Below are the code and all the weights of a small trained network. Each question names an input and a class and asks about switching units off, where a switched-off unit gives its printed mean instead of its output.

import numpy as np


def w(rows, s, z=0):
    codes = np.array(rows[::2]) - 128.0
    scale = np.full(codes.shape[1], s)
    scale[-1] = z or s
    return codes * scale


def f(y):
    return np.maximum(y, 0)


def log_softmax(a):
    a = a - a.max(-1, keepdims=True)
    return a - np.log(np.exp(a).sum(-1, keepdims=True))


def net(x, mask):
    res = np.array(x, float).reshape(1, 6) / 4 @ E
    y = f(res @ A[0][:, :-1].T + A[0][:, -1])
    res = res + np.where(mask, y, B[0][:, -1]) @ B[0][:, :-1]
    return log_softmax(res[-1] @ U[:, :-1].T + U[:, -1])


A, B = {}, {}
E = w([
[29,176,178,108,254],'x0',
[188,60,166,32,191],'x1',
[128,127,126,128,128],'x2',
[127,127,127,128,129],'x3',
[128,128,124,125,129],'x4',
[234,198,118,202,238],'x5',
],0.0092)
A[0] = w([
[219,84,192,102,194,8],'N0',
[175,54,135,60,167,12],'N1',
[186,83,110,179,113,131],'N2',
[196,138,94,193,185,42],'N3',
[233,216,106,163,191,42],'N4',
[200,115,117,148,89,120],'N5',
[164,83,114,116,39,135],'N6',
[76,192,71,216,105,21],'N7',
[66,233,184,129,255,139],'N8',
[129,187,97,215,118,33],'N9',
[146,155,159,178,192,99],'N10',
[207,128,88,148,90,90],'N11',
[97,178,116,217,100,61],'N12',
[68,156,162,77,129,150],'N13',
[197,92,100,170,109,160],'N14',
],0.0098,0.0012)
B[0] = w([
[167,225,158,62,68,204],'N0',
[149,206,176,85,62,193],'N1',
[163,104,102,120,187,180],'N2',
[1,65,47,115,22,211],'N3',
[11,132,53,129,75,244],'N4',
[148,108,124,153,211,185],'N5',
[83,85,87,149,189,204],'N6',
[183,165,176,65,135,206],'N7',
[212,100,123,206,189,252],'N8',
[135,166,176,74,84,196],'N9',
[93,104,87,134,123,193],'N10',
[175,108,152,174,203,192],'N11',
[210,201,148,79,81,194],'N12',
[106,72,46,190,171,174],'N13',
[163,125,125,183,193,188],'N14',
],0.0082,0.012)
U = w([
[183,68,120,234,236,81],'0',
[6,72,84,141,70,251],'1',
[196,213,212,76,95,29],'2',
],0.012,0.0018)

Each question gives the input, the list of numbers given to net, and the class t.
The units are the neurons (one row each of A and B). Each row of codes is followed by its name. A weight is (code - 128) times the scale printed after its matrix; where a second scale follows, it is the last column's (A, B and U).
mask holds one flag per neuron, in row order. A switched-off neuron (its flag False) gives its mean, the last column of its row in B, instead of its output. The means were averaged over made-up inputs and are rounded, as every weight is.
A unit's drop is (log p(t) with every unit on - log p(t) with that unit switched off) / (log p(t) with every unit on - log p(t) with every unit switched off).
The circuit of an input: a set's keep is (log p(t) with only the set's units on - log p(t) with every unit switched off) / (log p(t) with every unit on - log p(t) with every unit switched off). Starting from the 12 units with the biggest drops (on a tie, the unit counted first), units are removed one at a time, each time the one whose removal leaves the highest keep (on an exact tie, the one counted first), for as long as the keep stays at least 0.8.
units of the circuit, in order: the units of the circuit, biggest drop first
top k neurons: the k neurons with the biggest drops, biggest first
drop of u: that unit's drop, to one decimal
input [4,-5,0,7,6,5], class 1: top 2 neurons : N4, N3
input [-4,-5,7,-2,0,1], class 2: top 4 neurons : N8, N12, N9, N7
input [0,4,6,-2,1,5], class 1: units of the circuit, in order : N4, N3
input [-7,2,0,1,4,8], class 1: units of the circuit, in order : N3
input [-7,3,0,-1,4,8], class 1: top 3 neurons : N3, N4, N8
input [7,6,5,-1,-6,-5], class 0: top 2 neurons : N13, N8
input [-7,7,-2,4,3,-2], class 0: top 2 neurons : N6, N5
input [2,1,8,5,-5,7], class 1: top 2 neurons : N4, N3
input [-1,-8,-1,-1,8,-7], class 2: drop of N12 : 0.4
input [1,-3,8,5,3,-1], class 2: drop of N4 : 0.4
input [-3,-1,4,8,-6,-2], class 0: drop of N3 : 0.6
